Below is a small trained network, with its code and all its weights. Each question gives an input and a class and asks what happens when units are switched off, that is, made to give their printed mean instead of their output.

import numpy as np


def w(rows, s, z=0):
    codes = np.array(rows[::2]) - 128.0
    scale = np.full(codes.shape[1], s)
    scale[-1] = z or s
    return codes * scale


def f(y):
    return y / 2 * (1 + np.tanh(0.7978845608 * (y + 0.044715 * y**3)))


def log_softmax(a):
    a = a - a.max(-1, keepdims=True)
    return a - np.log(np.exp(a).sum(-1, keepdims=True))


def net(x, mask):
    res = np.array(x, float).reshape(1, 6) / 4 @ E
    y = f(res @ A[0][:, :-1].T + A[0][:, -1])
    res = res + np.where(mask, y, B[0][:, -1]) @ B[0][:, :-1]
    return log_softmax(res[-1] @ U[:, :-1].T + U[:, -1])


A, B = {}, {}
E = w([
[129,128,128],'x0',
[253,86,168],'x1',
[136,80,47],'x2',
[130,128,127],'x3',
[106,151,214],'x4',
[126,123,129],'x5',
],0.007)
A[0] = w([
[42,189,197,126],'n0',
[6,146,6,7],'n1',
[36,178,7,253],'n2',
[147,121,106,94],'n3',
[125,132,126,102],'n4',
[214,173,176,195],'n5',
[209,106,63,115],'n6',
[203,92,79,79],'n7',
[189,147,64,216],'n8',
],0.011,0.0048)
B[0] = w([
[25,187,131,180],'n0',
[172,5,113,196],'n1',
[183,230,151,255],'n2',
[108,122,129,125],'n3',
[121,128,135,122],'n4',
[206,149,103,185],'n5',
[56,78,127,168],'n6',
[47,120,132,156],'n7',
[120,49,130,183],'n8',
],0.022,0.0088)
U = w([
[174,190,150,134],'0',
[176,58,85,233],'1',
[1,116,121,3],'2',
],0.008,0.0024)

Each question gives the input, the list of numbers given to net, and the class t.
The units are the neurons (one row each of A and B). Each row of codes is followed by its name. A weight is (code - 128) times the scale printed after its matrix; where a second scale follows, it is the last column's (A, B and U).
mask holds one flag per neuron, in row order. A switched-off neuron (its flag False) gives its mean, the last column of its row in B, instead of its output. The means were averaged over made-up inputs and are rounded, as every weight is.
A unit's drop is (log p(t) with every unit on - log p(t) with that unit switched off) / (log p(t) with every unit on - log p(t) with every unit switched off).
The circuit of an input: a set's keep is (log p(t) with only the set's units on - log p(t) with every unit switched off) / (log p(t) with every unit on - log p(t) with every unit switched off). Starting from all 9 units, units are removed one at a time, each time the one whose removal leaves the highest keep (on an exact tie, the one counted first), for as long as the keep stays at least 0.8.
units of the circuit, in order: the units of the circuit, biggest drop first
top k neurons: the k neurons with the biggest drops, biggest first
drop when u is switched off: that unit's drop, to one decimal
input [4,0,-8,-4,1,7], class 2: units of the circuit, in order	n0
input [5,4,5,-3,-7,-3], class 2: top 2 neurons	n7; n6
input [8,-4,-7,-5,5,3], class 2: top 2 neurons	n0; n2
input [-4,7,2,-2,-5,7], class 2: top 3 neurons	n7; n6; n1
input [7,2,3,-1,-1,4], class 2: top 2 neurons	n1; n2
input [3,3,7,6,-7,-4], class 2: top 2 neurons	n7; n6
input [-5,6,8,0,-1,4], class 2: top 2 neurons	n7; n6
input [-2,-8,5,0,2,8], class 0: top 2 neurons	n2; n8
input [-7,-6,-8,4,2,-8], class 2: top 2 neurons	n0; n5
input [-2,-3,-6,-3,4,-2], class 2: top 2 neurons	n0; n2
input [-8,5,7,4,-7,-7], class 2: drop when n7 is switched off	0.1
input [-4,1,4,-3,-6,2], class 2: drop when n6 is switched off	0.4
input [-8,1,6,2,-4,5], class 2: drop when n5 is switched off	0.3
input [3,-8,-3,-7,-2,8], class 0: top neuron	n2
